Here is a tiny trained network, its code and every weight. The questions are about switching its units off for an input and a target symbol, where a switched-off unit gives its printed mean instead of its output.

import numpy as np


def w(rows, s, z=0):
    codes = np.array(rows[::2]) - 128.0
    scale = np.full(codes.shape[1], s)
    scale[-1] = z or s
    return codes * scale


def f(y):
    return np.maximum(y, 0)


def softmax(a):
    e = np.exp(a - a.max(-1, keepdims=True))
    return e / e.sum(-1, keepdims=True)


def log_softmax(a):
    a = a - a.max(-1, keepdims=True)
    return a - np.log(np.exp(a).sum(-1, keepdims=True))


def net(x, mask):
    ids = ['ΓΘΛΣΦΨΩαβδεζημξ'.index(c) for c in x.split()]
    T = len(ids)
    res = E[ids] + P[:T]
    q, k, v = (res @ M[0].T for M in (Q, K, V))
    z = softmax(np.where(np.tri(T) > 0, q @ k.T / 2**0.5, -1e9)) @ v
    res = res + np.where(mask[0], z, O[0][:, -1]) @ O[0][:, :-1]
    y = f(res @ A[0][:, :-1].T + A[0][:, -1])
    res = res + np.where(mask[1:9], y, B[0][:, -1]) @ B[0][:, :-1]
    return log_softmax(res[-1] @ U[:, :-1].T + U[:, -1])


Q, K, V, O, A, B = {}, {}, {}, {}, {}, {}
E = w([
[113,125,69,123,121,129],'Γ',
[175,129,102,72,73,179],'Θ',
[121,133,75,133,107,122],'Λ',
[165,231,87,167,181,160],'Σ',
[98,125,41,98,134,156],'Φ',
[157,154,98,146,193,144],'Ψ',
[147,154,68,171,63,122],'Ω',
[190,115,118,95,99,161],'α',
[71,154,2,130,118,144],'β',
[143,97,129,173,88,56],'δ',
[197,103,120,109,142,138],'ε',
[210,149,109,154,182,140],'ζ',
[203,189,193,168,125,68],'η',
[45,188,96,141,212,51],'μ',
[237,171,89,182,201,148],'ξ',
],0.023)
P = w([
[71,102,123,220,211,254],'0',
[27,153,149,240,132,153],'1',
[42,151,131,230,97,136],'2',
[77,151,117,209,81,129],'3',
[93,154,98,183,63,131],'4',
[109,156,93,160,63,115],'5',
[129,156,78,149,54,108],'6',
[137,146,73,139,64,82],'7',
[147,129,70,134,73,51],'8',
[150,108,52,112,90,38],'9',
[172,110,40,97,91,31],'10',
[183,103,18,76,94,30],'11',
[197,96,5,95,105,6],'12',
],0.0099)
Q[0] = w([
[210,161,71,162,155,174],'H1',
[123,66,255,64,186,186],'H1',
],0.01)
K[0] = w([
[134,140,89,67,93,98],'H1',
[52,113,187,180,100,248],'H1',
],0.014)
V[0] = w([
[15,176,35,152,156,182],'H1',
[53,32,146,50,2,171],'H1',
],0.0096)
O[0] = w([
[159,160,48,61,142,60,224],'H1',
[133,1,134,163,177,90,10],'H1',
],0.01,0.011)
A[0] = w([
[71,153,198,140,39,85,87],'N1',
[139,185,6,193,157,108,158],'N2',
[254,122,68,108,40,142,81],'N3',
[65,64,15,250,148,91,120],'N4',
[72,163,100,129,93,123,181],'N5',
[145,167,224,146,112,220,255],'N6',
[176,19,63,153,116,188,156],'N7',
[207,170,157,202,216,63,87],'N8',
],0.0074,0.0057)
B[0] = w([
[49,121,233,4,109,139,140],'N1',
[87,67,195,193,97,127,253],'N2',
[84,173,158,97,184,73,201],'N3',
[91,198,119,178,99,251,158],'N4',
[248,12,148,55,201,133,186],'N5',
[185,22,1,169,120,77,161],'N6',
[80,176,185,217,174,158,147],'N7',
[126,96,205,58,122,166,148],'N8',
],0.0085,0.025)
U = w([
[119,126,162,106,138,145,252],'Γ',
[95,117,225,151,159,213,182],'Θ',
[132,128,167,134,179,138,81],'Λ',
[135,254,100,159,96,134,213],'Σ',
[111,104,144,126,204,126,97],'Φ',
[151,166,114,127,152,142,105],'Ψ',
[123,173,157,139,127,185,216],'Ω',
[159,55,152,156,222,157,109],'α',
[90,81,166,79,177,38,61],'β',
[149,85,140,154,176,142,81],'δ',
[154,65,132,170,181,138,88],'ε',
[194,75,129,103,106,176,207],'ζ',
[113,114,7,193,89,49,89],'η',
[116,213,151,28,70,179,115],'μ',
[175,183,60,122,123,140,78],'ξ',
],0.0084,0.0035)

Each question gives the input, a string of symbols that net reads in full, and the target symbol t.
The units are the heads (2 rows each of Q, K, V and O) and the neurons (one row each of A and B). Each row of codes is followed by its name. A weight is (code - 128) times the scale printed after its matrix; where a second scale follows, it is the last column's (O, A, B and U).
mask holds one flag per unit, heads first, then neurons. A switched-off unit (its flag False) gives its mean, the last column of its rows in O or B, instead of its output. The means were averaged over made-up inputs and are rounded, as every weight is.
A unit's drop is (log p(t) with every unit on - log p(t) with that unit switched off) / (log p(t) with every unit on - log p(t) with every unit switched off).
The circuit of an input: a set's keep is (log p(t) with only the set's units on - log p(t) with every unit switched off) / (log p(t) with every unit on - log p(t) with every unit switched off). Starting from all 9 units, units are removed one at a time, each time the one whose removal leaves the highest keep (on an exact tie, the one counted first), for as long as the keep stays at least 0.8.
circuit, biggest first: the units of the circuit, biggest drop first
most important unit: the unit with the biggest drop
k most important neurons: the k neurons with the biggest drops, biggest first
input ε Θ Ω η Ω, target ζ: circuit, biggest first : (N6, H1, N1, N5)
input Γ μ β, target β: 4 most important neurons : (N5, N2, N4, N3)
input Λ Σ Γ β ξ, target β: circuit, biggest first : (H1, N3, N8)
input α ξ δ, target μ: most important unit : N1
input β Ω Θ Σ Γ Ω Γ ξ Ω, target μ: circuit, biggest first : (H1, N1)
input α Ψ ζ Γ Γ Σ Λ Λ ζ δ β Σ, target β: circuit, biggest first : (H1, N4, N8)
input Γ ξ Λ η Φ Λ, target ζ: circuit, biggest first : (H1, N6, N5, N3)
input β β Ω μ Σ ξ β Ω Γ δ β, target Θ: circuit, biggest first : (H1, N4)
input Θ δ β Λ Σ Θ Λ Θ β Θ Θ α, target Θ: circuit, biggest first : (H1, N7)
input Σ β Λ α μ Ψ ζ ζ β ζ, target β: 2 most important neurons : (N4, N3)
input Ω Φ α ζ β Σ ε Ω α ξ ξ Ω, target μ: 2 most important neurons : (N1, N3)
input α β β η β, target ζ: circuit, biggest first : (H1, N5, N6, N3)
input ε δ δ μ Ω, target β: 4 most important neurons : (N5, N3, N2, N4)
input β Ψ Σ Θ μ β α Λ Γ ζ Λ μ Γ, target β: 2 most important neurons : (N3, N4)
input Θ η Θ ζ μ β β α, target β: circuit, biggest first : (H1, N3)
input Λ δ Γ α ξ Γ β β α, target β: circuit, biggest first : (N4, N3)
input Ω β Γ η β Ψ η β Ψ ξ Σ Θ ζ, target Θ: circuit, biggest first : (H1, N5, N6)
input Σ Σ Φ ζ μ β Ω, target β: circuit, biggest first : (N3, H1, N5, N4)
input Σ Θ β Σ β β Φ, target η: 4 most important neurons : (N8, N1, N5, N4)
input β Γ Φ, target η: 3 most important neurons : (N8, N1, N3)
input Σ Γ β Σ ζ ζ β Γ Σ Θ ζ, target Θ: 2 most important neurons : (N5, N8)
input μ δ Ψ Σ β μ Σ β ε, target β: most important unit : N4
input Λ Γ Ω Ψ β ξ ζ δ η Γ, target ζ: 2 most important neurons : (N6, N3)
input ξ η β ζ ξ α β β β ε, target β: 3 most important neurons : (N4, N3, N6)
input α α Σ μ μ β, target β: 4 most important neurons : (N5, N2, N3, N4)
input ζ Θ ζ μ β α Σ α Θ Θ, target Θ: circuit, biggest first : (H1, N7)
input ζ η Γ β Γ η, target ζ: most important neuron : (N6)
